Here is a tiny trained network, its code and every weight. The questions are about switching its units off for an input and a target symbol, where a switched-off unit gives its printed mean instead of its output.

import numpy as np


def w(rows, s, z=0):
    codes = np.array(rows[::2]) - 128.0
    scale = np.full(codes.shape[1], s)
    scale[-1] = z or s
    return codes * scale


def norm(h):
    return h / np.sqrt((h * h).mean(-1, keepdims=True) + 1e-5)


def f(y):
    return np.maximum(y, 0)


def softmax(a):
    e = np.exp(a - a.max(-1, keepdims=True))
    return e / e.sum(-1, keepdims=True)


def log_softmax(a):
    a = a - a.max(-1, keepdims=True)
    return a - np.log(np.exp(a).sum(-1, keepdims=True))


def net(x, mask):
    ids = ['ΠΣαβδελ'.index(c) for c in x.split()]
    T = len(ids)
    res = E[ids] + P[:T]
    r = norm(res)
    for j in range(3):
        rows = slice(3 * j, 3 * j + 3)
        q, k, v = (r @ M[0][rows].T for M in (Q, K, V))
        z = softmax(np.where(np.tri(T) > 0, q @ k.T / 3**0.5, -1e9)) @ v
        o = O[0][rows]
        res = res + np.where(mask[j], z, o[:, -1]) @ o[:, :-1]
    y = f(norm(res) @ A[0][:, :-1].T + A[0][:, -1])
    res = res + np.where(mask[3:19], y, B[0][:, -1]) @ B[0][:, :-1]
    return log_softmax(norm(res)[-1] @ U[:, :-1].T + U[:, -1])


Q, K, V, O, A, B = {}, {}, {}, {}, {}, {}
E = w([
[138,66,103],'Π',
[136,164,114],'Σ',
[215,196,144],'α',
[191,209,139],'β',
[107,149,217],'δ',
[248,137,20],'ε',
[151,137,241],'λ',
],0.013)
P = w([
[2,142,28],'0',
[140,90,110],'1',
[159,92,128],'2',
[173,95,133],'3',
[178,100,138],'4',
[180,102,138],'5',
[184,106,142],'6',
[188,109,144],'7',
[199,107,150],'8',
[189,113,143],'9',
],0.0074)
Q[0] = w([
[144,172,166],'h0',
[91,137,151],'h0',
[98,89,65],'h0',
[146,166,184],'h1',
[160,249,92],'h1',
[146,182,213],'h1',
[143,88,136],'h2',
[121,138,37],'h2',
[203,133,127],'h2',
],0.017)
K[0] = w([
[127,188,86],'h0',
[168,192,183],'h0',
[207,82,132],'h0',
[54,177,188],'h1',
[101,148,59],'h1',
[57,150,116],'h1',
[186,90,180],'h2',
[161,143,28],'h2',
[248,209,138],'h2',
],0.015)
V[0] = w([
[134,77,106],'h0',
[184,88,173],'h0',
[29,165,1],'h0',
[101,75,105],'h1',
[87,106,191],'h1',
[158,182,143],'h1',
[106,166,219],'h2',
[45,127,43],'h2',
[101,46,58],'h2',
],0.0096)
O[0] = w([
[38,123,100,157],'h0',
[100,14,73,118],'h0',
[118,253,98,187],'h0',
[36,91,216,130],'h1',
[221,169,149,91],'h1',
[73,144,27,130],'h1',
[28,150,249,137],'h2',
[182,66,176,2],'h2',
[195,114,206,30],'h2',
],0.0045,0.0069)
A[0] = w([
[73,186,104,159],'n0',
[68,85,98,92],'n1',
[151,98,121,86],'n2',
[229,76,134,141],'n3',
[158,146,113,152],'n4',
[170,143,135,100],'n5',
[198,152,113,112],'n6',
[99,216,104,188],'n7',
[189,125,204,243],'n8',
[142,50,110,168],'n9',
[68,68,167,153],'n10',
[157,112,47,146],'n11',
[142,140,121,132],'n12',
[79,126,47,3],'n13',
[147,126,199,93],'n14',
[179,74,255,148],'n15',
],0.012,0.0039)
B[0] = w([
[166,71,147,206],'n0',
[163,173,102,170],'n1',
[120,123,73,147],'n2',
[92,103,78,175],'n3',
[91,99,150,170],'n4',
[86,123,77,146],'n5',
[76,112,133,177],'n6',
[129,70,143,254],'n7',
[66,142,117,174],'n8',
[98,189,95,206],'n9',
[121,161,166,174],'n10',
[154,111,171,216],'n11',
[123,117,127,149],'n12',
[130,154,224,160],'n13',
[254,147,134,143],'n14',
[149,172,184,158],'n15',
],0.0095,0.0078)
U = w([
[41,142,215,143],'Π',
[134,203,136,156],'Σ',
[252,101,69,245],'α',
[14,50,88,123],'β',
[153,209,89,81],'δ',
[247,239,52,3],'ε',
[119,6,147,125],'λ',
],0.015,0.0047)

Each question gives the input, a string of symbols that net reads in full, and the target symbol t.
The units are the heads (3 rows each of Q, K, V and O) and the neurons (one row each of A and B). Each row of codes is followed by its name. A weight is (code - 128) times the scale printed after its matrix; where a second scale follows, it is the last column's (O, A, B and U).
mask holds one flag per unit, heads first, then neurons. A switched-off unit (its flag False) gives its mean, the last column of its rows in O or B, instead of its output. The means were averaged over made-up inputs and are rounded, as every weight is.
A unit's drop is (log p(t) with every unit on - log p(t) with that unit switched off) / (log p(t) with every unit on - log p(t) with every unit switched off).
The circuit of an input: a set's keep is (log p(t) with only the set's units on - log p(t) with every unit switched off) / (log p(t) with every unit on - log p(t) with every unit switched off). Starting from the 12 units with the biggest drops (on a tie, the unit counted first), units are removed one at a time, each time the one whose removal leaves the highest keep (on an exact tie, the one counted first), for as long as the keep stays at least 0.8.
circuit, biggest first: the units of the circuit, biggest drop first
top k neurons: the k neurons with the biggest drops, biggest first
heads that matter: for each layer, one digit per head in row order, 1 if its drop is at least 0.15 and else 0, layers parted by /
drop when u is switched off: that unit's drop, to one decimal
input α λ λ λ α Π Π α, target α: top 3 neurons	n7; n9; n0
input Π δ Π, target Π: circuit, biggest first	h1; n10
input Σ Σ δ Π Π β ε Σ, target α: heads that matter	101
input λ Π β α α, target β: heads that matter	000
input ε β Σ Π Π α δ β α, target λ: heads that matter	011
input ε Π λ Π α δ β δ Π, target δ: heads that matter	101
input ε δ α Π α Π β Π Σ, target λ: top neuron	n0
input Π α ε β α, target Π: heads that matter	010
input Π Π Π β, target Π: heads that matter	110
input Π Π α λ Π, target δ: heads that matter	100
input Π β α ε β Π α β α α, target Π: heads that matter	000
input ε Σ Π β, target λ: top 2 neurons	n7; n0
input α δ Π α α Σ Σ β, target α: top 3 neurons	n7; n9; n0
input λ Π δ β α α δ β, target β: heads that matter	100
input ε Σ Π ε δ Π Π Σ α, target λ: top 2 neurons	n7; n9
input α δ ε λ α, target α: heads that matter	111
input Π Π β β λ δ Π, target Σ: top 3 neurons	n1; n7; n13
input Π α Π Σ α Π λ β, target Π: drop when h1 is switched off	0.2
input λ Π Π Π β Π λ, target Σ: drop when h2 is switched off	0.0
input ε ε α Π β β, target λ: drop when n0 is switched off	0.2
